Here is a tiny trained network, its code and every weight. The questions are about switching its units off for an input and a class, where a switched-off unit gives its printed mean instead of its output.

import numpy as np


def w(rows, s, z=0):
    codes = np.array(rows[::2]) - 128.0
    scale = np.full(codes.shape[1], s)
    scale[-1] = z or s
    return codes * scale


def f(y):
    return np.maximum(y, 0)


def log_softmax(a):
    a = a - a.max(-1, keepdims=True)
    return a - np.log(np.exp(a).sum(-1, keepdims=True))


def net(x, mask):
    res = np.array(x, float).reshape(1, 6) / 4 @ E
    y = f(res @ A[0][:, :-1].T + A[0][:, -1])
    res = res + np.where(mask, y, B[0][:, -1]) @ B[0][:, :-1]
    return log_softmax(res[-1] @ U[:, :-1].T + U[:, -1])


A, B = {}, {}
E = w([
[33,185,221],'x0',
[2,158,42],'x1',
[130,128,127],'x2',
[181,250,104],'x3',
[129,128,127],'x4',
[129,128,127],'x5',
],0.0071)
A[0] = w([
[126,39,158,110],'N1',
[78,191,54,123],'N2',
[106,151,168,91],'N3',
[111,67,159,113],'N4',
[106,60,148,108],'N5',
[97,160,192,104],'N6',
[87,143,151,120],'N7',
[83,124,74,102],'N8',
[147,144,96,100],'N9',
[172,124,70,109],'N10',
[163,167,137,126],'N11',
[110,172,90,79],'N12',
[77,121,76,99],'N13',
[103,60,136,110],'N14',
[104,127,86,99],'N15',
[128,117,47,122],'N16',
[159,96,64,90],'N17',
[163,128,182,100],'N18',
[133,76,89,77],'N19',
[198,213,102,105],'N20',
[76,119,114,158],'N21',
[67,132,79,91],'N22',
[166,114,99,107],'N23',
[41,37,96,120],'N24',
[137,127,45,126],'N25',
[166,132,165,27],'N26',
[77,123,157,130],'N27',
[183,120,185,102],'N28',
[39,185,179,106],'N29',
[66,137,156,133],'N30',
[137,138,144,3],'N31',
[199,102,136,129],'N32',
[125,112,52,128],'N33',
[102,154,171,91],'N34',
[132,97,84,126],'N35',
[115,146,125,182],'N36',
[122,7,95,144],'N37',
[102,146,158,86],'N38',
[180,130,203,95],'N39',
[202,66,71,101],'N40',
[170,104,83,96],'N41',
[140,149,168,110],'N42',
[152,206,89,103],'N43',
[188,88,74,105],'N44',
[193,102,174,112],'N45',
[162,108,89,104],'N46',
[179,133,195,90],'N47',
],0.012,0.02)
B[0] = w([
[141,190,111,174],'N1',
[139,93,62,207],'N2',
[102,75,187,136],'N3',
[144,220,102,163],'N4',
[99,179,125,161],'N5',
[79,130,174,163],'N6',
[113,120,175,159],'N7',
[64,88,78,158],'N8',
[117,177,143,133],'N9',
[116,151,170,154],'N10',
[150,177,135,160],'N11',
[106,180,90,136],'N12',
[111,124,61,158],'N13',
[111,183,117,162],'N14',
[89,108,112,139],'N15',
[119,112,179,175],'N16',
[64,71,166,146],'N17',
[85,80,98,147],'N18',
[86,154,152,135],'N19',
[125,184,115,178],'N20',
[179,121,105,219],'N21',
[85,79,52,157],'N22',
[95,102,167,141],'N23',
[152,174,116,215],'N24',
[125,118,169,179],'N25',
[156,200,248,128],'N26',
[143,117,148,178],'N27',
[74,102,72,157],'N28',
[110,116,173,198],'N29',
[129,114,161,191],'N30',
[56,49,127,128],'N31',
[160,104,79,174],'N32',
[120,96,165,178],'N33',
[82,84,196,139],'N34',
[97,85,180,161],'N35',
[200,102,141,255],'N36',
[167,171,128,231],'N37',
[115,74,184,130],'N38',
[79,75,77,159],'N39',
[100,126,177,172],'N40',
[94,112,176,143],'N41',
[128,118,124,143],'N42',
[114,218,130,166],'N43',
[90,134,174,162],'N44',
[84,91,68,168],'N45',
[106,124,157,142],'N46',
[107,106,88,152],'N47',
],0.013,0.0088)
U = w([
[159,138,144,253],'0',
[82,107,73,82],'1',
[97,136,216,40],'2',
[174,138,144,206],'3',
[119,254,121,23],'4',
],0.012,0.011)

Each question gives the input, the list of numbers given to net, and the class t.
The units are the neurons (one row each of A and B). Each row of codes is followed by its name. A weight is (code - 128) times the scale printed after its matrix; where a second scale follows, it is the last column's (A, B and U).
mask holds one flag per neuron, in row order. A switched-off neuron (its flag False) gives its mean, the last column of its row in B, instead of its output. The means were averaged over made-up inputs and are rounded, as every weight is.
A unit's drop is (log p(t) with every unit on - log p(t) with that unit switched off) / (log p(t) with every unit on - log p(t) with every unit switched off).
The circuit of an input: a set's keep is (log p(t) with only the set's units on - log p(t) with every unit switched off) / (log p(t) with every unit on - log p(t) with every unit switched off). Starting from the 12 units with the biggest drops (on a tie, the unit counted first), units are removed one at a time, each time the one whose removal leaves the highest keep (on an exact tie, the one counted first), for as long as the keep stays at least 0.8.
circuit, biggest first: the units of the circuit, biggest drop first
k most important neurons: the k neurons with the biggest drops, biggest first
drop when u is switched off: that unit's drop, to one decimal
input [-1,-6,-5,8,1,4], class 4: circuit, biggest first	N20
input [5,-7,6,-8,-1,-3], class 4: 2 most important neurons	N4, N1
input [-6,-8,7,-8,-7,4], class 1: circuit, biggest first	N45, N28
input [-7,-6,6,3,-4,4], class 2: circuit, biggest first	N40, N44, N41
input [-6,8,5,7,-7,2], class 1: 2 most important neurons	N2, N8
input [-4,-7,4,-7,-3,6], class 1: 2 most important neurons	N45, N28
input [7,4,3,2,-3,8], class 2: 2 most important neurons	N29, N6
input [3,-4,4,7,-5,4], class 4: 2 most important neurons	N20, N43
input [-8,-5,1,-4,-6,8], class 2: 2 most important neurons	N40, N44
input [7,8,-2,6,-2,-8], class 1: 2 most important neurons	N2, N22
input [-8,-7,5,2,-2,-1], class 2: 2 most important neurons	N40, N44
input [-5,1,-6,7,-3,5], class 4: 2 most important neurons	N43, N20
input [-5,-1,-5,-6,0,8], class 4: drop when N1 is switched off	0.2
input [-4,-2,-1,-5,-2,8], class 4: drop when N35 is switched off	-0.1
input [7,-3,-5,-1,-3,-8], class 2: drop when N33 is switched off	0.0
input [1,8,3,5,0,6], class 1: drop when N8 is switched off	0.1
input [3,8,-7,0,7,-4], class 1: circuit, biggest first	N22
